Below are the code and all the weights of a small trained network. Each question names an input and a target symbol and asks about switching units off, where a switched-off unit gives its printed mean instead of its output.

import numpy as np


def w(rows, s, z=0):
    codes = np.array(rows[::2]) - 128.0
    scale = np.full(codes.shape[1], s)
    scale[-1] = z or s
    return codes * scale


def norm(h):
    return h / np.sqrt((h * h).mean(-1, keepdims=True) + 1e-5)


def f(y):
    return np.maximum(y, 0)


def softmax(a):
    e = np.exp(a - a.max(-1, keepdims=True))
    return e / e.sum(-1, keepdims=True)


def log_softmax(a):
    a = a - a.max(-1, keepdims=True)
    return a - np.log(np.exp(a).sum(-1, keepdims=True))


def net(x, mask):
    ids = ['ΘΞΠΨαβγζλμτφ'.index(c) for c in x.split()]
    T = len(ids)
    res = E[ids] + P[:T]
    u = 0
    for l in range(2):
        q, k, v = (norm(res) @ M[l].T for M in (Q, K, V))
        z = softmax(np.where(np.tri(T) > 0, q @ k.T / 2**0.5, -1e9)) @ v
        res = res + np.where(mask[u], z, O[l][:, -1]) @ O[l][:, :-1]
        u += 1
        y = f(norm(res) @ A[l][:, :-1].T + A[l][:, -1])
        res = res + np.where(mask[u : u + 16], y, B[l][:, -1]) @ B[l][:, :-1]
        u += 16
    return log_softmax(norm(res)[-1] @ U[:, :-1].T + U[:, -1])


Q, K, V, O, A, B = {}, {}, {}, {}, {}, {}
E = w([
[124,67,121],'Θ',
[155,127,179],'Ξ',
[103,147,77],'Π',
[158,84,191],'Ψ',
[239,52,233],'α',
[82,53,84],'β',
[117,180,176],'γ',
[72,54,244],'ζ',
[148,128,189],'λ',
[42,100,69],'μ',
[142,47,126],'τ',
[120,144,96],'φ',
],0.011)
P = w([
[85,139,163],'0',
[253,134,142],'1',
[139,185,95],'2',
[206,169,144],'3',
[177,185,107],'4',
[184,170,123],'5',
[186,159,152],'6',
[156,171,113],'7',
[212,140,149],'8',
[187,153,150],'9',
[173,150,161],'10',
[196,139,173],'11',
],0.0056)
Q[0] = w([
[2,109,82],'0.h0',
[133,206,53],'0.h0',
],0.0084)
K[0] = w([
[126,129,3],'0.h0',
[237,140,191],'0.h0',
],0.0074)
V[0] = w([
[12,231,1],'0.h0',
[200,92,48],'0.h0',
],0.0058)
O[0] = w([
[224,101,136,2],'0.h0',
[133,123,2,143],'0.h0',
],0.0088,0.0064)
A[0] = w([
[127,139,61,60],'0.n0',
[135,157,174,160],'0.n1',
[146,245,127,93],'0.n2',
[167,170,157,93],'0.n3',
[83,178,93,65],'0.n4',
[165,110,72,228],'0.n5',
[93,116,96,189],'0.n6',
[79,156,106,130],'0.n7',
[150,159,47,253],'0.n8',
[138,104,136,134],'0.n9',
[172,133,48,3],'0.n10',
[147,146,180,137],'0.n11',
[121,121,119,18],'0.n12',
[106,204,85,232],'0.n13',
[116,149,172,141],'0.n14',
[53,139,156,133],'0.n15',
],0.012,0.0026)
B[0] = w([
[176,47,168,191],'0.n0',
[208,130,68,244],'0.n1',
[182,2,90,189],'0.n2',
[193,102,126,187],'0.n3',
[171,64,28,200],'0.n4',
[120,230,183,229],'0.n5',
[224,127,162,231],'0.n6',
[223,187,236,211],'0.n7',
[137,156,171,239],'0.n8',
[191,102,42,185],'0.n9',
[88,79,99,180],'0.n10',
[57,151,58,254],'0.n11',
[43,88,83,128],'0.n12',
[139,39,208,230],'0.n13',
[172,68,80,232],'0.n14',
[171,103,89,254],'0.n15',
],0.0039,0.0037)
Q[1] = w([
[64,249,115],'1.h0',
[172,60,155],'1.h0',
],0.014)
K[1] = w([
[249,113,110],'1.h0',
[100,155,167],'1.h0',
],0.014)
V[1] = w([
[17,126,123],'1.h0',
[180,9,51],'1.h0',
],0.012)
O[1] = w([
[81,29,144,140],'1.h0',
[206,95,8,254],'1.h0',
],0.011,0.0062)
A[1] = w([
[135,65,127,144],'1.n0',
[6,143,171,138],'1.n1',
[106,116,149,223],'1.n2',
[142,193,108,23],'1.n3',
[156,94,176,190],'1.n4',
[116,195,151,91],'1.n5',
[83,113,155,97],'1.n6',
[63,63,138,97],'1.n7',
[138,111,116,121],'1.n8',
[140,106,178,253],'1.n9',
[79,94,108,114],'1.n10',
[126,165,92,105],'1.n11',
[203,191,62,243],'1.n12',
[174,146,92,196],'1.n13',
[138,85,76,177],'1.n14',
[113,169,167,84],'1.n15',
],0.015,0.0025)
B[1] = w([
[149,125,184,226],'1.n0',
[69,77,63,164],'1.n1',
[166,154,92,158],'1.n2',
[47,127,156,145],'1.n3',
[96,201,133,192],'1.n4',
[217,126,191,143],'1.n5',
[61,157,67,147],'1.n6',
[193,160,109,194],'1.n7',
[125,72,142,169],'1.n8',
[158,192,129,186],'1.n9',
[182,115,132,161],'1.n10',
[177,183,138,146],'1.n11',
[49,184,177,254],'1.n12',
[2,190,103,211],'1.n13',
[119,84,170,251],'1.n14',
[174,96,127,145],'1.n15',
],0.0079,0.0088)
U = w([
[126,249,112,136],'Θ',
[195,85,198,212],'Ξ',
[95,119,93,89],'Π',
[87,168,169,59],'Ψ',
[159,228,207,152],'α',
[164,157,21,180],'β',
[117,212,121,95],'γ',
[134,81,79,165],'ζ',
[75,145,176,87],'λ',
[134,216,82,87],'μ',
[80,168,166,103],'τ',
[97,145,136,3],'φ',
],0.012,0.0046)

Each question gives the input, a string of symbols that net reads in full, and the target symbol t.
The units are the heads (2 rows each of Q, K, V and O) and the neurons (one row each of A and B). Each row of codes is followed by its name. A weight is (code - 128) times the scale printed after its matrix; where a second scale follows, it is the last column's (O, A, B and U).
mask holds one flag per unit, layer by layer, with each layer's heads first. A switched-off unit (its flag False) gives its mean, the last column of its rows in O or B, instead of its output. The means were averaged over made-up inputs and are rounded, as every weight is.
A unit's drop is (log p(t) with every unit on - log p(t) with that unit switched off) / (log p(t) with every unit on - log p(t) with every unit switched off).
The circuit of an input: a set's keep is (log p(t) with only the set's units on - log p(t) with every unit switched off) / (log p(t) with every unit on - log p(t) with every unit switched off). Starting from the 12 units with the biggest drops (on a tie, the unit counted first), units are removed one at a time, each time the one whose removal leaves the highest keep (on an exact tie, the one counted first), for as long as the keep stays at least 0.8.
units of the circuit, in order: the units of the circuit, biggest drop first
most important unit: the unit with the biggest drop
k most important neurons: the k neurons with the biggest drops, biggest first
top k neurons in layer l: the k neurons of layer l with the biggest drops, biggest first
input α α β Π μ α α λ α Ψ, target Ξ: top 2 neurons in layer 0 -> [0.n5, 0.n14]
input τ β λ α Ψ, target ζ: most important unit -> 1.h0
input τ β γ α β φ λ, target ζ: units of the circuit, in order -> [1.h0, 0.n2]
input α α α α γ α α α α μ, target Ξ: 2 most important neurons -> [0.n2, 0.n5]
input Π τ τ μ α Ξ β β λ Θ, target Θ: units of the circuit, in order -> [0.h0, 0.n5, 1.n12]
input Π μ μ γ λ α α α α β, target Θ: units of the circuit, in order -> [0.h0, 1.h0]
input γ α Π α α Θ Π α φ, target α: 3 most important neurons -> [0.n7, 0.n13, 0.n4]
input γ α τ, target α: units of the circuit, in order -> [1.h0, 0.h0]
input τ Π α, target ζ: units of the circuit, in order -> [1.h0, 0.h0]
input τ α τ β Θ β μ φ, target ζ: units of the circuit, in order -> [1.h0, 0.n13]
input β φ β β α β α, target β: units of the circuit, in order -> [1.h0, 0.h0]
input α α β β τ α Ψ β Π Ψ β γ, target Ξ: top 2 neurons in layer 0 -> [0.n2, 0.n5]
input τ α α α α γ α τ Π Π, target ζ: 4 most important neurons -> [0.n2, 0.n13, 0.n4, 0.n1]
input β Π Ξ, target β: most important unit -> 1.h0
input Π β α τ β α τ, target Θ: units of the circuit, in order -> [0.n5, 0.h0, 1.n12]
input α α α α Π τ Π Ξ, target Ξ: 2 most important neurons -> [0.n4, 0.n5]
input α α β α α Π τ λ, target Ξ: top 3 neurons in layer 0 -> [0.n4, 0.n5, 0.n15]
input γ β α λ α β α μ γ β β, target α: top 2 neurons in layer 0 -> [0.n6, 0.n11]
input τ γ γ, target ζ: units of the circuit, in order -> [0.n2, 1.h0, 0.h0]
input α α τ Ψ γ Θ, target Ξ: 2 most important neurons -> [0.n5, 0.n15]
input α τ μ α Π, target Ξ: top 2 neurons in layer 0 -> [0.n13, 0.n2]
input α α α β τ Ψ β γ τ, target Ξ: 3 most important neurons -> [0.n5, 0.n6, 0.n7]
input γ γ β α Ψ α β γ, target α: most important unit -> 0.h0
input α τ Π α α Ψ α τ Ξ α ζ Ξ, target Ξ: 4 most important neurons -> [0.n5, 0.n14, 0.n15, 0.n6]
input γ β Ξ α τ μ φ τ Π, target α: 2 most important neurons -> [0.n13, 0.n6]
input α Ψ τ μ α Π, target Ξ: 3 most important neurons -> [0.n13, 0.n15, 0.n5]
input α λ Θ μ β Ψ α β α φ, target Ξ: 3 most important neurons -> [0.n13, 0.n5, 0.n15]
input Π μ α τ γ α β Π Ψ, target Θ: 2 most important neurons -> [1.n12, 0.n7]
input Π τ Π β, target Θ: 2 most important neurons -> [0.n5, 1.n12]
input τ μ α ζ, target ζ: 2 most important neurons -> [0.n15, 0.n5]
